Here is a tiny trained network, its code and every weight. The questions are about switching its units off for an input and a class, where a switched-off unit gives its printed mean instead of its output.

import numpy as np


def w(rows, s, z=0):
    codes = np.array(rows[::2]) - 128.0
    scale = np.full(codes.shape[1], s)
    scale[-1] = z or s
    return codes * scale


def f(y):
    return y / 2 * (1 + np.tanh(0.7978845608 * (y + 0.044715 * y**3)))


def log_softmax(a):
    a = a - a.max(-1, keepdims=True)
    return a - np.log(np.exp(a).sum(-1, keepdims=True))


def net(x, mask):
    res = np.array(x, float).reshape(1, 7) / 4 @ E
    y = f(res @ A[0][:, :-1].T + A[0][:, -1])
    res = res + np.where(mask, y, B[0][:, -1]) @ B[0][:, :-1]
    return log_softmax(res[-1] @ U[:, :-1].T + U[:, -1])


A, B = {}, {}
E = w([
[120,162,130,110,99,151,126,126,124,135,110],'x0',
[97,101,133,129,135,112,113,182,148,126,106],'x1',
[157,141,81,161,180,187,171,92,247,168,9],'x2',
[104,162,108,108,179,195,143,150,168,14,183],'x3',
[201,51,29,66,32,125,244,206,125,112,135],'x4',
[156,187,118,107,124,128,133,111,120,135,136],'x5',
[145,142,128,134,126,133,129,119,112,122,122],'x6',
],0.014)
A[0] = w([
[78,127,144,109,142,98,120,138,84,103,151,177],'N0',
[150,95,128,89,84,119,131,167,62,105,170,152],'N1',
[176,87,76,96,103,149,201,143,161,114,103,80],'N2',
[129,111,103,107,46,105,171,158,113,101,179,151],'N3',
[151,125,139,164,110,95,130,141,102,230,120,255],'N4',
[94,156,118,114,168,186,153,145,150,5,155,168],'N5',
[118,151,143,161,177,142,90,78,195,149,82,141],'N6',
[92,142,166,141,158,97,77,111,83,122,114,205],'N7',
[137,152,145,131,94,131,104,126,97,162,131,189],'N8',
[137,140,151,136,192,138,97,83,149,158,72,156],'N9',
[96,138,183,103,118,104,103,109,96,126,173,185],'N10',
[90,158,184,147,116,116,68,110,102,105,162,196],'N11',
[166,102,71,133,118,135,216,135,165,151,75,117],'N12',
[153,116,113,125,146,162,128,138,183,76,138,89],'N13',
],0.016,0.012)
B[0] = w([
[182,132,127,143,113,94,28,121,142,106,133,213],'N0',
[132,81,127,65,151,103,127,173,27,55,132,247],'N1',
[199,160,63,174,93,140,139,163,131,161,85,230],'N2',
[141,106,87,69,125,155,108,216,20,110,122,250],'N3',
[79,34,211,96,42,113,140,117,129,207,126,224],'N4',
[186,213,63,184,250,166,90,107,149,33,151,253],'N5',
[36,90,107,61,180,209,188,76,168,122,139,235],'N6',
[82,81,161,149,126,101,88,126,195,121,168,232],'N7',
[108,91,133,132,112,111,97,128,122,154,152,177],'N8',
[49,98,137,78,162,176,141,100,147,138,134,220],'N9',
[150,142,141,190,78,90,71,95,122,149,164,226],'N10',
[147,162,162,197,166,29,67,111,190,126,171,244],'N11',
[192,134,103,149,88,152,204,102,151,241,100,231],'N12',
[156,178,67,116,132,149,180,133,140,86,114,173],'N13',
],0.012,0.027)
U = w([
[67,107,222,178,37,2,86,117,188,146,185,242],'0',
[128,33,152,18,33,76,145,185,30,126,123,174],'1',
[160,203,149,220,198,60,64,123,203,82,217,161],'2',
[162,172,56,89,167,135,116,201,24,37,158,107],'3',
[9,72,164,59,127,196,175,113,186,181,160,138],'4',
[195,106,135,127,34,119,195,125,187,230,27,61],'5',
[56,190,118,104,235,199,174,81,227,56,113,120],'6',
[192,234,39,196,112,165,207,174,208,124,94,5],'7',
],0.0081,0.003)

Each question gives the input, the list of numbers given to net, and the class t.
The units are the neurons (one row each of A and B). Each row of codes is followed by its name. A weight is (code - 128) times the scale printed after its matrix; where a second scale follows, it is the last column's (A, B and U).
mask holds one flag per neuron, in row order. A switched-off neuron (its flag False) gives its mean, the last column of its row in B, instead of its output. The means were averaged over made-up inputs and are rounded, as every weight is.
A unit's drop is (log p(t) with every unit on - log p(t) with that unit switched off) / (log p(t) with every unit on - log p(t) with every unit switched off).
The circuit of an input: a set's keep is (log p(t) with only the set's units on - log p(t) with every unit switched off) / (log p(t) with every unit on - log p(t) with every unit switched off). Starting from the 12 units with the biggest drops (on a tie, the unit counted first), units are removed one at a time, each time the one whose removal leaves the highest keep (on an exact tie, the one counted first), for as long as the keep stays at least 0.8.
circuit, biggest first: the units of the circuit, biggest drop first
k most important neurons: the k neurons with the biggest drops, biggest first
drop of u: that unit's drop, to one decimal
input [-6,-3,1,-7,-4,-3,-6], class 4: circuit, biggest first -> [N6]
input [7,-8,2,-7,1,3,0], class 5: 2 most important neurons -> [N1; N6]
input [-3,0,8,-1,0,1,-7], class 4: 3 most important neurons -> [N6; N9; N5]
input [-5,-4,1,1,-5,0,0], class 6: 2 most important neurons -> [N6; N4]
input [-6,-1,-3,0,-8,-3,8], class 0: 2 most important neurons -> [N5; N7]
input [-4,1,-8,0,1,-1,7], class 1: 2 most important neurons -> [N1; N5]
input [2,3,1,-5,5,-8,-5], class 5: 2 most important neurons -> [N12; N2]
input [-3,-1,6,0,3,5,7], class 5: 2 most important neurons -> [N5; N12]
input [-4,-7,0,0,-8,-7,7], class 0: 2 most important neurons -> [N11; N5]
input [5,-3,-8,-7,0,-2,3], class 0: 2 most important neurons -> [N11; N10]
input [-7,-3,7,0,4,-2,-4], class 5: 2 most important neurons -> [N5; N12]
input [-7,-7,8,-5,0,5,-4], class 4: 2 most important neurons -> [N6; N9]
input [5,8,1,6,8,-8,-6], class 7: 2 most important neurons -> [N12; N2]
input [0,-7,4,0,-5,-8,7], class 4: circuit, biggest first -> [N5]
input [-3,5,1,5,-2,1,-4], class 6: drop of N10 -> 0.1
input [1,2,5,-1,-1,4,5], class 4: drop of N5 -> 0.1
input [3,7,0,0,-7,-1,-6], class 0: drop of N5 -> 1.0
